[128 = 0]
[132 120 124 132 153  96 110 125 129 120 112 171 187 132 120  87  98 137
 110 129 125 139 131 135 141 122 103 124 153 128 151 130 140 119 123 127
 136 100 148 144 148 158 144 144 123 131 121 107 115 102 143 131  93 146
 122 147 108 106 115 129 135 130 115 169 109 138 137 170 107 150 111 163
  81 119 143 114 131 135 135 117 138  88 128 173 105 109 145 144 162 146
 132 157 119 127 135 153 139 138 151 127 138 105  97 142 147 148 150 139
  99 152 110 129 128 211 144  83 134 128 150 127 124 130 121 147 131 117
 110 115 125 131 108 147 144 105 105 118 129 108 141 129 145 115 123 125
 138 108 163] : <59>/<267>
[139  93  94 122 123  91 163 131 141 134  82 127 223  69  89 137 135 114
   4 146 128 126 146  92 118  73  88  87 104  82  41 154 173 134  80  90
 136 106 159 103  89  84 122 130 143 168 109 150 110 143 170 160 108 143
 152 142 212 155 155 116 152 136 100 107  75 108 155  79 207 138 138 112
 120 179 130 122 122 128 129 204 203  82  57 121 165 152 118 190  93  71
 214  61 194 125  97 101 147 161 108 161 154  97 126 115 106 197  92 131
 119 106 121 158 177 127 104 118  95 128 116 149 116  85 130 144 131 121
 124 142 139  84 157 100 151 101 113 144 104 152 158  83 152 147 152 147
 144  52 152] : <59>/<276>
[173 107 123 118 150 130 167 100 133 172 128 145 181  99  79 147 132 121
  84 144 130 133 142 111 174 114 117 136 122 111  87 139 146 108 109 110
 118 106 164 108 114  92 136 133 195 137 136 139 107 162 111 133  99 131
 141 119 166 159 133  83 116 136 129 126 118 115 138 116 168 116 134 136
 151 139 134 120  99 124 137 147 147  85 119 133 121 124 119 136 129 144
 149 130 145 124  99 125 146 182 131 143 150 116  99 120 122 150 121 112
 118 120 110 115 167  90 114 114 128 121 130 148 121 108 124 130 114 129
 130 130 114 136 142 140 152 113 165 129 122 122 124 102 151 158 151 144
 129 102 127] : <59>/<276>
[111 150 118 130 131 102 162 125 125 116 126 106 168 117 146  92 114 131
 141 136 125 143 132 147  99 132  95 127 123 120 148 127 124  97 114 129
 103 103 134 162 153 137 116 140  73 143  85 123 106 105 169 132 125 139
 157 116 138 152 118 130 135 121 128 149  94 137 141 124 109 115 148 117
 148  99 149 131 135 156 145 115 162  64 105 145 133 132 156 136 140 144
 149 133 143 117 116 143 149 120 127 135 136 110  99 114 122 150 135 126
 135 182 126 132 118 174 126 132 113 125 131 111 150  84 128 182 130  94
 136 125 135 120 129 109 146 115  76  84 135 100 125 119 134 120 114 122
 137 115 151] : <68>/<267>
[116 123 118 129 125 123 112 137 130 114 103 101 203 131 154 126 113 132
  43 131 122 139 164  99 143 133 101 119 116 132  72 121 164 112  69 125
 127 138 146 150  54 124 156 145 139 136 101 130 141 123 149 152 116 143
 137 135 149 174 100 133 154 139 118 125 110 137 134 139 182 151 130 141
 119 147 127 148 110 147 167 152 156 116  93 137 159 141 144 162 142 162
 153  98 155  89 124 124 133 133 127 134 138 107 137 140 129 158 172 140
 136 124 115 130 101 163 120 108 105 119 141 117 144 113 131 139 137 116
 131 135 117 121 132 112 135 112 105 118 125 128 135 112 133 105 141 137
 138 112 152] : <68>/<267>
[133 121 123 168 108 122 158 131 120  89 128  91 214 137 104 119 122 138
 149 121 134 118 125  85 100 146 116 138 147 156 139 130 169 106  99 123
 104  79 159 155 125 110 136 128  85 125 110 126 117 159  99  80 144 141
 179 120 167 182 164 164 119 131 106 130 103 129 181 126 133  93 140 125
 127 116 110 147 135 166 125  94 146  83 137 140 116 139 170 141 146 198
 158 116 151 100 104 129 166 134 167 117 169 112  92 114 115 114  93 136
 114 177 109 141 115 152 103 131  84 121 144 117  98 130 105 119 114 117
 147 122 118 105 156 147 138 112 134 100 118  86 116 110 116 140 145 154
 109 142 134] : <59>/<269>
[154 103 130 110 141 114 164 130 115 145 121 147 147 138  78 150 135 139
 117 143 147 141 136 129 130 108 134 136  98 114 123 139 135 124 135 114
 127  96 149 126 175 116 129 122 153 153 142 139 112 163 124 102 103 137
 162 122 179 139 120 105 120 100 126 123 119 117 108 115 167 117 111 133
 116 118 130 111 123 124 128 121 150 115 124 132 108 141 134 133 123 118
 170 137 123 136 112 120 143 179 125 131 160 121 111 115 168 139  75 124
 129 136 115 126 137  88 120 113 132 124 138 136 105  82 127 126 117 116
 136 125 116 114 112 131 146 116 144 121 139 135 127 107 163 155 157 152
 132  96 123] : <59>/<276>
[134 110  98 143 141 100 153 140 116 137 122 106 164  63 133 145 129 133
  34 151 128 130 135 142 127 116  78  76 105 111  79 142 143 110 111 100
 110  93 145 107  93  96 116 154 167 137 100 142 110 163 143 166 121 134
 163 121 162 161 156 133 143 132 111 142 100 113 159 106 114 145 124 101
 168 144 116 114 122 134 129 175 154  56  74 110 137 129 105 155 139  93
 149 127 165 142  91 133 143 131 115 122 133 124 120 106 118 167 109 117
 118 115 122 129 166 121 101 143  99 120  55 148 117 110 134 128 112 121
 119 139 149  97 150 105 140 133 136 146 125 149 138 104 109 130  83 125
 117 106 124] : <59>/<276>
[123 103 131 130 100 114 101 150 127 116  92 127 211 112 152 102 106 135
 113 124 121 143 138  75 133 153 104 136 149 139  77  90 133  90 114 129
 108 132 154 151  61 154 182 150 192  90 114 126 142 114 125 137 124 136
 155 136  98 170  91 133 141 148 131 149 141 125 136 159 167 146 122 130
  89 120 155 145 117 166 156  97 113  71 136 177 118 108 125 112 152 208
 120 131 148  96 126 138 139 119 147 120 146 102 122 143 137 119 182 129
 111 133  84 120 131 146 134 100 116 107 122 106 160 122 130 151 120 128
 126 121 101 137 102 135 135 110 101 117 124 106  86 126 120 112 125 123
 126 132 135] : <59>/<267>
[109 103  88 143 136  99 115 127 162 110 115 146 204 128 138  93 109 128
  59 132 118 119 132  81  89 108  86  91 155 100 112 131 182 143  95 158
 137 117 153 122  94 140 138 160 114 145 102 136 139 126 148 144 118 136
 130 143 142 116 172 124 137 148  98 147  87 132 157 128 146 161 118 152
 107 158 127 127 146 146 137 183 158 116 104 160 144 133 160 180 154 120
 166 128 153 123 128 133 141  99 126 135 126 111 136 135 132 151 129 142
 113 132 124 138 150 212 134 107 116 110 145 145 112 166 121 148 131 107
 107 126 144 116 136 143 141 116  92 141 119 142 165  92 119 129 132 129
 137 129 171] : <59>/<267>
[125 101 139 147 125 109 125 127 138 117 131 139 192 119  85  86 140 141
 174 128 140 134 146 106 149 130 126 148 150 139 150 109 130 121 117 108
 146 110 161 124 133 175 163 120 154 113 140 123 117 111  94  99 101 158
 141 135 117 155 110 134 119 111 130 158 102 105 136 161 136 128 108 132
  83 128 148 136 117 156 117 107 112  66 151 185  92 114 149 120 158 169
 128 130 136 116 123 137 167 132 156 140 146 112 103 135 134 101 101 129
  91 120  90 115 141 175 116  91 120 119 146 167 137 119 104 156 107 109
 110 124  89 119 134 102 132  99 123 114 123  90 102 131 126 136 128 124
 127 126 126] : <59>/<269>
[150  99 128 118 134 107 128 130 127 123  96 137 206 126  76 141 127 131
  48 156 146 130 147 110 183 116 117 132 101 112  51 140 152 114 103  88
 144 105 147 125  99 101 158 135 181 142 141 124 143 161 142 161  95 141
 138 137 179 147  96 123 141 129 111  99 131 119 122 122 219 111 127 123
  94 123 121 132 123 124 159 139 153 114  90 129 128 124 130 162 121 144
 166  64 153 119 108 113 129 182 128 145 161 106 110 125 123 118 150 134
 102 108  93 141 155 108 112  93 116 129 124 134  98  48 122 141 115 113
 147 113 119 127 132 129 115 105 139 128 112 125 105 100 156 148 162 149
 157  98 124] : <59>/<276>
[120 138 133 114 132 106 153 129 115 131 123 130 166 120 115 110 113 119
 144 130 128 139 145 115 131 127 123 145 126 122 125 110 114 134 124 125
 121 119 166 135 121 142 167 124 142 155 124 135 125 110 135 129 105 137
 153 132 117 161  82 126 134 122 142 145 126 127 131 136 114 148 136 134
  94 101 158 164 103 158 147 143 129  77 138 163 142  98 115 145 134 150
 124 146 122 113 125 123 148 127 150 124 132 115  89 144 136 134 131 123
 106 137  97 120 125 148 141  96 119 125 135 104 140 109 119 162 129 122
 109 129 113 119 142 124 138 120 108 103 118 117 109 137 154 110 136 128
 124 140 135] : <68>/<267>
